Here is a tiny trained network, its code and every weight. The questions are about switching its units off for an input and a target symbol, where a switched-off unit gives its printed mean instead of its output.

import numpy as np


def w(rows, s, z=0):
    codes = np.array(rows[::2]) - 128.0
    scale = np.full(codes.shape[1], s)
    scale[-1] = z or s
    return codes * scale


def norm(h):
    return h / np.sqrt((h * h).mean(-1, keepdims=True) + 1e-5)


def f(y):
    return y / 2 * (1 + np.tanh(0.7978845608 * (y + 0.044715 * y**3)))


def softmax(a):
    e = np.exp(a - a.max(-1, keepdims=True))
    return e / e.sum(-1, keepdims=True)


def log_softmax(a):
    a = a - a.max(-1, keepdims=True)
    return a - np.log(np.exp(a).sum(-1, keepdims=True))


def net(x, mask):
    ids = ['ΛΦΩαβγδεηθμξ'.index(c) for c in x.split()]
    T = len(ids)
    res = E[ids] + P[:T]
    r = norm(res)
    for j in range(2):
        rows = slice(2 * j, 2 * j + 2)
        q, k, v = (r @ M[0][rows].T for M in (Q, K, V))
        z = softmax(np.where(np.tri(T) > 0, q @ k.T / 2**0.5, -1e9)) @ v
        o = O[0][rows]
        res = res + np.where(mask[j], z, o[:, -1]) @ o[:, :-1]
    y = f(norm(res) @ A[0][:, :-1].T + A[0][:, -1])
    res = res + np.where(mask[2:6], y, B[0][:, -1]) @ B[0][:, :-1]
    return log_softmax(norm(res)[-1] @ U[:, :-1].T + U[:, -1])


Q, K, V, O, A, B = {}, {}, {}, {}, {}, {}
E = w([
[107,83,162,98],'Λ',
[118,109,133,132],'Φ',
[173,150,181,102],'Ω',
[65,236,108,252],'α',
[78,211,201,128],'β',
[128,143,131,118],'γ',
[34,153,105,98],'δ',
[146,78,122,112],'ε',
[90,186,124,96],'η',
[160,176,113,99],'θ',
[25,148,91,102],'μ',
[130,91,99,208],'ξ',
],0.02)
P = w([
[252,207,43,129],'0',
[18,24,82,45],'1',
[28,8,92,56],'2',
[16,95,176,134],'3',
[19,166,217,211],'4',
[135,99,92,95],'5',
[3,87,183,108],'6',
[80,67,119,115],'7',
],0.0069)
Q[0] = w([
[140,179,78,64],'head 0',
[247,137,94,141],'head 0',
[142,164,176,84],'head 1',
[200,143,176,152],'head 1',
],0.012)
K[0] = w([
[117,58,95,76],'head 0',
[6,60,172,190],'head 0',
[83,191,57,238],'head 1',
[3,99,173,47],'head 1',
],0.0042)
V[0] = w([
[110,124,75,227],'head 0',
[90,250,158,188],'head 0',
[182,89,219,81],'head 1',
[38,205,91,5],'head 1',
],0.011)
O[0] = w([
[109,7,66,140,64],'head 0',
[108,77,156,22,96],'head 0',
[179,188,224,171,121],'head 1',
[103,244,37,58,254],'head 1',
],0.013,0.0095)
A[0] = w([
[19,154,206,108,156],'neuron 0',
[18,96,40,50,136],'neuron 1',
[76,231,192,2,198],'neuron 2',
[57,93,26,177,254],'neuron 3',
],0.0099,0.0074)
B[0] = w([
[236,76,126,158,174],'neuron 0',
[124,86,75,162,207],'neuron 1',
[220,145,71,148,253],'neuron 2',
[80,119,149,246,188],'neuron 3',
],0.012,0.017)
U = w([
[218,138,219,184,55],'Λ',
[150,77,199,209,69],'Φ',
[150,243,184,177,128],'Ω',
[49,79,94,164,51],'α',
[196,111,86,47,53],'β',
[153,122,73,191,132],'γ',
[175,122,69,179,127],'δ',
[129,71,176,162,86],'ε',
[72,169,3,112,99],'η',
[149,140,49,71,46],'θ',
[83,179,39,197,254],'μ',
[104,49,161,254,88],'ξ',
],0.0082,0.008)

Each question gives the input, a string of symbols that net reads in full, and the target symbol t.
The units are the heads (2 rows each of Q, K, V and O) and the neurons (one row each of A and B). Each row of codes is followed by its name. A weight is (code - 128) times the scale printed after its matrix; where a second scale follows, it is the last column's (O, A, B and U).
mask holds one flag per unit, heads first, then neurons. A switched-off unit (its flag False) gives its mean, the last column of its rows in O or B, instead of its output. The means were averaged over made-up inputs and are rounded, as every weight is.
A unit's drop is (log p(t) with every unit on - log p(t) with that unit switched off) / (log p(t) with every unit on - log p(t) with every unit switched off).
The circuit of an input: a set's keep is (log p(t) with only the set's units on - log p(t) with every unit switched off) / (log p(t) with every unit on - log p(t) with every unit switched off). Starting from all 6 units, units are removed one at a time, each time the one whose removal leaves the highest keep (on an exact tie, the one counted first), for as long as the keep stays at least 0.8.
circuit, biggest first: the units of the circuit, biggest drop first
most important unit: the unit with the biggest drop
heads that matter: for each layer, one digit per head in row order, 1 if its drop is at least 0.15 and else 0, layers parted by /
drop when u is switched off: that unit's drop, to one decimal
input Λ Λ γ, target Ω: circuit, biggest first -> [head 1; neuron 1]
input Φ ε α β Λ, target ξ: circuit, biggest first -> [head 0; head 1; neuron 2]
input Λ Λ β Λ Λ ε Φ, target Ω: most important unit -> head 0
input Λ Φ μ Λ Λ, target Ω: circuit, biggest first -> [neuron 1; head 1]
input Φ η δ Λ β ξ γ, target ξ: circuit, biggest first -> [head 1; neuron 2]
input Λ Ω β, target Ω: heads that matter -> 11
input Λ Ω γ δ, target Ω: circuit, biggest first -> [head 1; neuron 1]
input Λ γ Λ μ Λ Φ, target Ω: heads that matter -> 11
input Λ Λ δ, target Ω: drop when head 1 is switched off -> 0.4
input Λ Φ Ω, target Ω: drop when head 0 is switched off -> 0.4
input Φ Φ ε Φ, target ξ: drop when neuron 1 is switched off -> 0.0
input Λ μ ξ Λ Λ, target Ω: drop when head 0 is switched off -> 0.8
